Below is a small trained network, with its code and all its weights. Each question gives an input and a target symbol and asks what happens when units are switched off, that is, made to give their printed mean instead of their output.

import numpy as np


def w(rows, s, z=0):
    codes = np.array(rows[::2]) - 128.0
    scale = np.full(codes.shape[1], s)
    scale[-1] = z or s
    return codes * scale


def norm(h):
    return h / np.sqrt((h * h).mean(-1, keepdims=True) + 1e-5)


def f(y):
    return np.maximum(y, 0)


def softmax(a):
    e = np.exp(a - a.max(-1, keepdims=True))
    return e / e.sum(-1, keepdims=True)


def log_softmax(a):
    a = a - a.max(-1, keepdims=True)
    return a - np.log(np.exp(a).sum(-1, keepdims=True))


def net(x, mask):
    ids = ['αδζηθλμξπσφψω'.index(c) for c in x.split()]
    T = len(ids)
    res = E[ids] + P[:T]
    u = 0
    for l in range(2):
        q, k, v = (norm(res) @ M[l].T for M in (Q, K, V))
        z = softmax(np.where(np.tri(T) > 0, q @ k.T / 2**0.5, -1e9)) @ v
        res = res + np.where(mask[u], z, O[l][:, -1]) @ O[l][:, :-1]
        u += 1
        y = f(norm(res) @ A[l][:, :-1].T + A[l][:, -1])
        res = res + np.where(mask[u : u + 4], y, B[l][:, -1]) @ B[l][:, :-1]
        u += 4
    return log_softmax(norm(res)[-1] @ U[:, :-1].T + U[:, -1])


Q, K, V, O, A, B = {}, {}, {}, {}, {}, {}
E = w([
[149,86,152,154,156],'α',
[153,149,97,188,97],'δ',
[139,164,120,15,145],'ζ',
[200,101,137,130,138],'η',
[177,124,121,162,118],'θ',
[131,133,109,196,107],'λ',
[29,89,181,92,186],'μ',
[103,121,124,192,128],'ξ',
[132,115,128,185,123],'π',
[140,95,144,166,142],'σ',
[101,194,112,27,126],'φ',
[4,103,157,174,149],'ψ',
[186,91,147,133,152],'ω',
],0.0029)
P = w([
[128,77,116,151,127],'0',
[139,133,160,171,144],'1',
[148,97,158,156,97],'2',
[131,75,75,148,143],'3',
[155,177,125,169,209],'4',
[144,121,212,161,83],'5',
[139,44,82,127,90],'6',
[150,156,58,156,239],'7',
[163,210,229,177,160],'8',
[137,51,143,126,31],'9',
[133,76,4,117,190],'10',
[164,253,198,184,236],'11',
[144,107,227,145,35],'12',
],0.0021)
Q[0] = w([
[113,82,8,101,165],'L0H1',
[128,218,108,132,241],'L0H1',
],0.017)
K[0] = w([
[152,233,235,168,180],'L0H1',
[135,119,235,111,5],'L0H1',
],0.011)
V[0] = w([
[253,136,140,85,58],'L0H1',
[126,175,24,157,42],'L0H1',
],0.0044)
O[0] = w([
[116,46,129,107,30,254],'L0H1',
[120,66,1,103,158,169],'L0H1',
],0.0055,0.00085)
A[0] = w([
[170,147,89,226,105,113],'L0N1',
[4,232,81,104,86,102],'L0N2',
[147,197,167,171,207,164],'L0N3',
[83,144,187,70,76,250],'L0N4',
],0.0047,0.0021)
B[0] = w([
[140,85,158,91,168,251],'L0N1',
[106,192,131,230,2,144],'L0N2',
[102,95,93,81,98,221],'L0N3',
[117,196,80,131,167,189],'L0N4',
],0.0064,0.0031)
Q[1] = w([
[107,214,58,73,58],'L1H1',
[253,71,181,244,12],'L1H1',
],0.0038)
K[1] = w([
[127,16,175,139,158],'L1H1',
[255,173,73,4,151],'L1H1',
],0.004)
V[1] = w([
[138,156,174,10,112],'L1H1',
[176,81,211,164,210],'L1H1',
],0.0014)
O[1] = w([
[186,2,25,65,121,93],'L1H1',
[32,214,2,94,12,255],'L1H1',
],0.00097,0.00035)
A[1] = w([
[120,226,186,75,66,125],'L1N1',
[137,91,186,151,40,6],'L1N2',
[254,132,147,134,168,198],'L1N3',
[80,73,165,60,172,181],'L1N4',
],0.0036,0.0019)
B[1] = w([
[244,25,68,116,163,181],'L1N1',
[90,251,4,82,134,161],'L1N2',
[7,153,141,190,125,232],'L1N3',
[154,219,168,128,64,255],'L1N4',
],0.0033,0.0027)
U = w([
[254,111,141,125,152,79],'α',
[138,110,77,127,143,38],'δ',
[11,159,144,216,110,126],'ζ',
[134,227,36,154,67,126],'η',
[137,40,108,153,12,85],'θ',
[101,101,65,194,240,154],'λ',
[169,174,161,137,186,233],'μ',
[146,164,41,31,163,69],'ξ',
[96,65,165,8,158,46],'π',
[121,173,216,89,49,221],'σ',
[84,82,235,192,148,136],'φ',
[22,182,136,90,177,250],'ψ',
[197,166,138,234,119,121],'ω',
],0.0086,0.0019)

Each question gives the input, a string of symbols that net reads in full, and the target symbol t.
The units are the heads (2 rows each of Q, K, V and O) and the neurons (one row each of A and B). Each row of codes is followed by its name. A weight is (code - 128) times the scale printed after its matrix; where a second scale follows, it is the last column's (O, A, B and U).
mask holds one flag per unit, layer by layer, with each layer's heads first. A switched-off unit (its flag False) gives its mean, the last column of its rows in O or B, instead of its output. The means were averaged over made-up inputs and are rounded, as every weight is.
A unit's drop is (log p(t) with every unit on - log p(t) with that unit switched off) / (log p(t) with every unit on - log p(t) with every unit switched off).
The circuit of an input: a set's keep is (log p(t) with only the set's units on - log p(t) with every unit switched off) / (log p(t) with every unit on - log p(t) with every unit switched off). Starting from all 10 units, units are removed one at a time, each time the one whose removal leaves the highest keep (on an exact tie, the one counted first), for as long as the keep stays at least 0.8.
units of the circuit, in order: the units of the circuit, biggest drop first
unit that matters most: the unit with the biggest drop
top k neurons: the k neurons with the biggest drops, biggest first
k most important neurons of layer l: the k neurons of layer l with the biggest drops, biggest first
input δ π θ μ λ θ, target μ: units of the circuit, in order	[L0H1]
input λ λ θ α ζ ξ π π α ζ δ, target α: top 2 neurons	[L1N1, L0N3]
input θ π ζ λ, target π: units of the circuit, in order	[L0N1, L0H1, L0N3, L0N4]
input ω θ θ θ ψ θ θ, target ψ: units of the circuit, in order	[L0H1, L0N3]
input σ θ λ α ξ σ π λ θ, target π: units of the circuit, in order	[L0N1, L0N3]
input θ η λ λ π η η θ θ, target η: units of the circuit, in order	[L0H1, L1N2, L0N4]
input ζ π α α π θ, target α: units of the circuit, in order	[L0H1, L1N1, L0N3, L0N4]
input η μ ω ω λ θ θ φ ω δ θ λ φ, target η: units of the circuit, in order	[L0N2, L0N4]
input λ ψ ζ σ θ, target ζ: units of the circuit, in order	[L0H1, L1N3, L0N3]
input π ω λ, target π: units of the circuit, in order	[L0H1, L0N1, L0N3]
input λ π σ θ, target π: units of the circuit, in order	[L0H1, L0N3, L0N1, L0N4]
input σ θ θ, target σ: units of the circuit, in order	[L0N3, L0H1]
input φ ζ λ θ η, target λ: top 2 neurons	[L1N3, L0N3]
input θ θ ξ λ π θ θ θ λ π φ, target η: units of the circuit, in order	[L0N2]
input ω δ θ π θ θ λ λ μ σ η φ σ, target η: 2 most important neurons of layer 1	[L1N2, L1N3]
input ψ λ σ θ ω, target σ: top 2 neurons	[L0N3, L1N4]
input θ η σ θ λ, target σ: top 2 neurons	[L0N1, L0N3]
input θ θ θ ζ μ π θ θ σ η η η, target η: top 3 neurons	[L0N1, L1N2, L0N4]
input θ λ φ θ θ, target φ: top 2 neurons	[L1N3, L0N3]
input θ π λ σ λ α λ θ, target α: unit that matters most	L1N1
input λ μ θ δ θ λ λ θ θ λ ω π σ, target ω: top 2 neurons	[L0N3, L0N4]
input λ θ θ θ σ θ θ θ ξ π η λ ξ, target η: 2 most important neurons of layer 1	[L1N2, L1N3]
input λ θ σ φ θ φ θ α θ φ θ η, target φ: top 2 neurons	[L1N3, L0N3]
